[  -8  152  247  157 -138 -228 -193   89   95 -253  -23 -267  173  -23
 -142 -255 -126  319  203  260  197  100  260 -299  -60  240   66 -151
 -200 -221  -87   55  -86  157  530 -118]
J
[ -70  113  753  -98   55 -447  104 -118 -329   22  250 -130  268  363
 -382 -181 -183  578   64 -238  134  118  352 -218 -105  637 -301  309
  328 -164 -160   86 -146   66  466  163]
L
[ 164  -55  389 -104   92   91   20  -71   34   94  -63   75  -32  186
 -165   28  188   55   -5  -63 -184  137   86 -363  -84  368   -6  248
  120  -56 -220    4  -36   71 -239 -154]
L
[  93  -97  506 -152   52   36   40 -143 -154  -17  -49  145   -6  118
 -206 -145   16  315   75  -42   32  273  136 -410   98  425  -96  114
  310  -62 -231  -41  -62   94  109  -63]
J
[ -54  192  173  108 -199 -249 -277   49  114 -162  -52 -291   95  -82
   16  -58  -27  108  240  175   -5  -58  164 -252 -166  239   79  -51
 -430 -143    6   93 -104   96  191 -232]
E
[  66   93    9 -358 -159  -29   34   88  -12 -292  296   51 -339  125
   44 -118 -138 -234 -219  -26  350  -17  483  -54  404   72 -136  119
  108 -104 -290 -297  123 -130   45  -99]
A
[ -95  258  230   88 -205 -247 -298   85  286 -238  -30 -328  -26  -26
   88  179 -153   29  150  133  -55   73  134 -117  -87  206  -45  -95
 -464 -214  -41  103    6   40  169 -222]
L
[ -46  355  159  154 -166 -201 -204  116  218 -258 -103 -421 -129  138
  285  225 -204  252  103  237   37  300  179  -48 -133   82    8 -107
 -320 -262  -38  118   23   10  312 -218]
T
[  84   95  -57 -412 -162  170 -201   35  119  -88  155   78 -112  243
 -275 -358   62 -671 -119  123  108 -378  381 -234  466 -160 -122  -22
  -30   31 -166 -239   36   -5 -259 -171]
T
[ -39  121   15 -313  -84  -82   22   -2 -174 -291  265  -94 -248  336
 -130 -281 -192 -133 -157   87  470  -71  578  -30  407  -24 -228  125
  209  -24 -208 -223  114  -87  223   59]
C
[  55  195   69 -429 -122  -43  -29   93  182 -251  293  -74 -353  260
   47   29 -190 -368 -255   29  252   14  452   40  458   45 -192  138
   85  -60 -254 -221  174 -116 -138 -140]
T
[  44  149   64 -434 -132  -83  -80   75  136  -10  445  -52 -136  135
 -149 -114 -110 -450 -321 -176  111 -379  431    1  256  196 -149  262
 -118  -44 -166 -228   32  -71 -118 -121]
T
[  88  216 -138 -373 -188  170 -163  135  125 -391   38   75 -357  336
  -57 -198  -19 -624 -193  301  203 -102  422 -133  551 -225 -222  -73
   52  -48 -252 -221  184    8 -167 -177]
R
[  31  201   76 -456 -132 -162  -66   29  -16 -208  347  -39  -78  268
 -298 -294 -189 -305 -142    5  287 -274  457  -66  379  120 -274  128
   39  -20 -211 -230   57    7  122  -96]
M
[ 177  -74  370 -188   13  207 -200 -137   67   53 -184  146  177  236
 -474 -238  200 -280  143  131 -252   43   -7 -588  115  290  -58   10
   66   22 -208   54 -103  208 -323 -293]
R
[ -76  257  -36  272  -21 -318   10   26  -46 -411 -128 -299 -279  108
  389    6 -242  625  250  296  274  521  245   -8 -172  -29   25 -180
    6 -153  -38  168  101  -29  500   28]
J
[  -3  144   55 -390  -90 -198   49    6   56 -333  357   14 -182  291
 -207 -310 -236  -74 -198   66  437 -135  575   28  466  -17 -275  106
  246   16 -245 -224  122  -21  195    4]
C
[  86  -53  488  -75  150 -101   99 -145 -302   32   16   74  208  278
 -343 -342   41  432  146  -99   77  187  146 -347  -41  421  -77  166
  339  -27 -197   49 -142  110  179   43]
T
[  95  156  -75 -456 -198  154 -162   89  189 -182  141   13 -197  207
 -171 -249  -47 -576 -198  262  165 -260  400 -168  512 -108 -174  -38
  -13   16 -169 -213   82    4 -187 -193]
F
[  13  211   96   81 -194  -52 -383  145  378   13 -176 -254  114  -23
   -9  -42   81 -238  140  248 -194 -118   61 -354 -171   99  164  -75
 -524 -176  -74  148 -114   67 -158 -320]
J
[ -95  235   33 -329 -149 -217 -102   49 -135 -185  263 -141 -190  359
  -92 -134 -157 -261 -186  -41  373 -206  438   90  276   19 -303  147
   70  -41 -106 -197  114  -69  223   47]
M
[ 100  181 -138 -416 -189  108  -95  117  176 -360  119   44 -565  239
  205  147  -99 -495 -324  101  246    1  412  153  450 -145 -105   83
   15 -136 -268 -275  269 -179 -219 -174]
T
[   9  233  120   65 -248   97 -438  177  567 -111 -145 -334 -137  -74
   41  239  -32 -564   46  180 -286   20  115 -278  -84  195  150  -44
 -657 -272  -67   39    0   32 -315 -439]
F
[ 108  -69  454  -18   95   53   83 -119 -167  -86  -63  128   48  278
 -276 -315   51  328  198   -8   38  338  183 -407   55  342  -34   85
  332 -101 -280  -13  -70   81   92  -81]
C
[  39  223  137 -439 -134 -275  -28   25   28  -96  464 -113 -281   58
    9  186 -263 -241 -388 -306   97 -298  428  184  160  401 -197  352
 -150 -154 -124 -229   78 -101 -160  -59]
L
[ -34  138   55 -301  -97 -226   53  -26 -153 -212  461 -107 -249  143
  -50 -181 -260    6 -246 -120  379 -126  532  118  359  150 -270  239
   46  -14 -163 -193   89 -123  205   67]
E
[ 167  -75  426 -150   81   77   -4 -138   32  -59  -39  207   10  162
 -240  -81   51    0   72 -131 -198  180  109 -459    9  458  -54   71
  107 -108 -279   13  -64   85 -305 -168]
J
[ 164  -56  421 -104   50  134  -55 -109   47   55 -124  107 -149  223
 -177  192   92   33   -3 -159 -299  195   61 -270  -95  479   -7  254
   82 -202 -210  -68   13   76 -373 -191]
F
[  72  113  516 -111   38  -89   72  -92  -84  -34  -66   55 -178  316
   -5  176 -176  447   46 -160   30  376  140  -66 -106  409  -56  231
  302 -161 -233  -37  -14    8  162  -66]
M
[ -23  271  184   56 -184 -178 -380  110  400 -149 -114 -324   -3   65
   20  -11  -30 -117  137  232  -91   41  155 -320 -129  185   36 -136
 -459 -234  -72  103  -17  108   38 -315]
T
[ 253   -9  378 -186   58  419 -197  -99  121 -177 -305  216 -123  358
 -386 -171  137 -315   41  204 -263  304  100 -628  271  196 -127  -32
  225  -70 -258 -160   35  219 -324 -287]
R
[  17  189  193  110 -178 -151 -205  191  201 -229  -52 -252  -73    3
  167  104 -126  103   54  233   97  145  198 -144 -152  179  116   -8
 -312 -175 -131  106  -31    1  319 -216]
E
[  67  108  -22 -509 -157    0 -112  -74   97 -115  302   28 -130  209
 -283 -345 -132 -417 -159   63  207 -263  467  -94  461  -11 -162   63
    4  -17 -179 -193   34   -3 -104 -152]
F
[ -38  349   54  113 -270 -164 -356  218  344 -220 -222 -292 -263    0
  367  286  -96 -126   80  216  -38  187   87  -14 -279  208  175  -25
 -450 -310  -55   42   62  -49   71 -314]
M
[  99  -14  420   43  108   58   62 -125 -257 -150 -165  111 -129  301
 -192 -330   47  363  122  109  170  442  256 -436   74  227  -63  109
  401 -119 -285  -13  -16   82  218   11]
R
[ -60  160   11 -356 -102 -122   78  -30  -81 -326  333  -69 -219  304
 -121 -342 -259   46 -144   26  422  -64  578   97  399   29 -285   86
  206  -20 -213 -135  122  -31  240   72]
M
[   6  205  101 -369  -63 -158  119    0  -46 -263  310  -59 -312  290
  -33 -126 -258  -70 -211  -17  354   38  521   39  471    0 -291  103
  151  -31 -157 -215   68  -72   76  -10]
C
[  94  211  -97 -423 -142  270 -218  112  188 -296   15   43 -264  292
 -131 -148  -46 -707 -265  229  184 -154  431 -156  519 -174 -230 -118
   84  -90 -198 -294  183   39 -113 -116]
A
[ -23  296   46  133 -197  -78 -292  201  406 -193 -272 -268 -296  -81
  352  305  -26  -81    7  235  -88  219  145 -120 -180  156  147  -36
 -362 -290  -69   55   66   -6  -42 -268]
T
[ -25  308  201  155 -213 -151 -290  184  366 -239  -80 -373 -152   60
  245  141 -174  -11   45  247   12  254  212 -195 -111  148   60 -105
 -448 -296 -106   77   -2  -11  196 -279]
L
[ -20  330   -2  127 -223  -98 -364  187  410 -337 -199 -310 -217  110
  308   44 -124  -66   99  441   91  317  234 -225   76  -31   28 -202
 -272 -153 -141   41   60   39  191 -361]
J
[ -11  145   72 -332 -178 -100  -36   72   66 -257  302   -6 -204  205
 -162 -218 -101 -312 -189   -1  298 -178  511  -13  347  104 -152  163
   47 -127 -218 -228  101  -27   73  -68]
R
[ -31  181  -38 -375 -125  -44   13  -24 -146 -358  219  -26 -309  282
  -85 -208 -246  -89 -154   85  391  -45  516   56  475  -40 -277  105
  144  -11 -204 -232  114  -47  190    4]
R
[ 156  -40  525 -211   21   16  -38  -84   52  174   48   25  -72  102
  -95  245   73   44  -34 -307 -346  144   87 -374 -182  609    6  333
   27 -161 -196  -21  -79   38 -319 -263]
R
[ -66  259  203  197 -165 -336 -217  146  118 -219    8 -379 -143   47
  212   51 -119  356  150  110  136  142  258  -82 -221  226  101   46
 -326 -231  -82   56   -5   18  391 -175]
T
[ -29  256  200  130 -158 -321 -302  102   88 -143  -53 -358   78   13
   82   20  -73   96  148  120   37   -5  182 -215 -272  300   67  -74
 -389 -272  -33  127  -72   63  253 -221]
C
[   4  257   81   96 -129   56 -330   87  392 -290 -154 -393   45  198
  -79  -80  -89 -275  139  453  -42  258  146 -280  127   -6  -77 -308
 -328  -88    5  123   31  151  103 -305]
A
[  18  270   75 -494 -102  -97  -21    2   78 -333  260  -58 -215  402
 -157 -254 -283 -237 -155   83  328 -141  551  -18  386  -21 -294   61
  146   -8 -239 -181  112  -41   38  -72]
L
[ 164  -29  415 -167   48  142 -141 -161  185  128 -169  134  -32  305
 -341  -66  245 -243   20  -34 -371  127   23 -499  -31  344  -49  239
   39  -75 -206   14  -39  110 -619 -265]
F
[  87   28  483    7   85  -84  190  -50 -138 -292  -54  120 -183  391
 -118 -148 -182  449  123   33  174  523  278 -185   -7  352 -122  109
  432 -184 -369   56   49   12  225  -39]
M
[ 192  -50  412 -230  101  165 -120 -152  196  -24  -87  138  -30  235
 -292   60   16 -181  -70  -39 -321  134  103 -354   29  421  -95  121
  111 -144 -228  -34   33   99 -441 -188]
A
[ 122  -10  632 -174  102  -23  -63 -195   -5    3   48   32  194  360
 -490 -203   28   88   84  -70 -131   53  162 -444   52  448 -146  183
  117  -60 -210   10  -93  170 -115 -101]
E
[ -40   40  -63 -257  -60 -217  205  -16 -296 -301  356   24 -338  194
  161 -253 -105  283 -165  -30  588   83  472  180  278  -20 -127  177
  318   78 -105 -230  124 -118  435  176]
T
[  28  152  126 -390 -151 -182  -50  -22  -64  -19  352 -100 -231  174
    9  -53  -99 -183 -241  -91  235 -241  413    2  229  140  -78  245
   -8  -96  -89 -230   30 -117    4  -52]
R
[  59  -12  597  -54  121  -52   63 -199 -128   26   -9  -39   52  440
 -406 -144  -23  282  183 -144  -55  311  161 -335  -86  476 -112  222
  219 -145 -197   26  -74  102   61 -115]
F
[  87  167   55 -501 -141   63 -122  -23  121 -182  210   69 -119  216
 -282 -481  -26 -482 -188  210  219 -258  465 -286  497 -103 -196   44
   81   70 -178 -219   31   36 -117 -108]
L
[-106  308  116   83 -193 -258 -273   56  268 -292  -47 -352   40  111
    5  -23 -221  168  219  301   16  146  192 -118  -40   90  -92 -162
 -342 -175   -7  114    5  122  275 -178]
F
[  84   11  522 -128  128 -214   99 -228 -190   49  -14   48  160  324
 -292 -145   -6  413  142  -73  -22  193  125 -263  -57  379 -130  155
  306 -106 -116   81 -110  104  -28   -7]
F
[  14  315  179   91 -166 -213 -271  110  239 -205  -57 -356   -5  102
  165  183 -146   62  104  190   27  140  194 -172 -137  134   39 -136
 -344 -267  -89  104  -18   39  254 -277]
C
[ -70  314  229   30 -289 -261 -302  152  319  -13   21 -461  -74 -112
  319  505 -127  -36  -18  -10 -199   57   87  -44 -344  436   91  125
 -582 -300   47   80  -36  -83  -22 -310]
C
[ 156  105 -137 -510 -187  196 -246   91  270 -117  130   84 -266  116
 -101 -209  142 -899 -245  211   34 -251  284 -184  375  -46  -54   90
  -85   -4 -205 -169  166  -68 -460 -299]
F
[  65  227  226  152 -135   16 -283  236  188 -276 -179 -276   88  212
  -94 -267  -53   29  139  418  168  189  247 -434   65  -10   -4 -233
 -101 -117 -182   87  -48  156  404 -235]
J
[ 141   34  357 -159  -33   67  -96  -26  171   92 -118   97 -223  153
  -47  322  149 -203 -113 -119 -308  151  -46 -222 -136  395   56  331
  -42 -126 -194   -8   36    2 -518 -208]
C
[  54   32  518  -87   51  -29  -56  -63  -61  -94  -63   26  -55  357
 -179  129 -127  172   38 -153  -64  352  104 -208  -11  444 -130  160
  219 -138 -239    1    4   58   -3  -34]
J
[  -8  223  -18 -365 -141 -120   39   51   -9 -300  275  -68 -336  343
   -7  -97 -162 -104 -164   59  349  -30  450   67  406   10 -243   90
  127   11 -185 -209  158  -82  104    0]
T
[ -49  348  116   93 -144 -201 -232   81  341 -368  -25 -393  -47  129
   71    4 -331   50  165  266   88  332  243 -125  -14  177  -41 -185
 -292 -205 -126  112   40   82  272 -251]
L
[ 115  -14  559 -185   89  -26  -46 -235  -61   89   -8   70   69  246
 -297 -113   17  185   78  -22 -167  148  148 -479   -1  505 -101  183
  177  -68 -206   49 -113  143  -88 -131]
R
[ 117  -17  525 -150   73 -207   80 -154  -57  175  125   -1  -84   88
   17  283   26  311  -61 -348 -281  179   66 -172 -281  660  -13  432
   49 -139 -109   37  -68  -45 -260 -130]
E
[  -8   84   79 -396 -167  -87 -123  -39   57 -136  448  -37 -141  158
 -221 -264 -206 -312 -228   -2  177 -247  476   -6  460  142 -251  146
   30   59 -111 -216   61    7    0  -57]
A
[  25  196  108 -446 -111  -92  -74   10   10 -179  270  -56 -134  378
 -287 -309 -221 -278 -186    0  346 -219  573  -96  455   43 -250   72
  138  -52 -210 -233   14   -1   67  -48]
F
[  -1  372  -35  217 -216   61 -334  337  484 -350 -348 -312 -269   89
  375  279 -114 -177   35  345  -18  389  124 -117  -86  -47  113 -166
 -306 -253 -153   51  101   30   66 -337]
J
[ 154  -20  486 -268   71    6  -86 -161   18  255  -37   93  210  199
 -447 -143  189  -80  135 -120 -361  -49   19 -527  -86  514  -81  242
   44  -42 -173   49 -164  138 -372 -270]
F
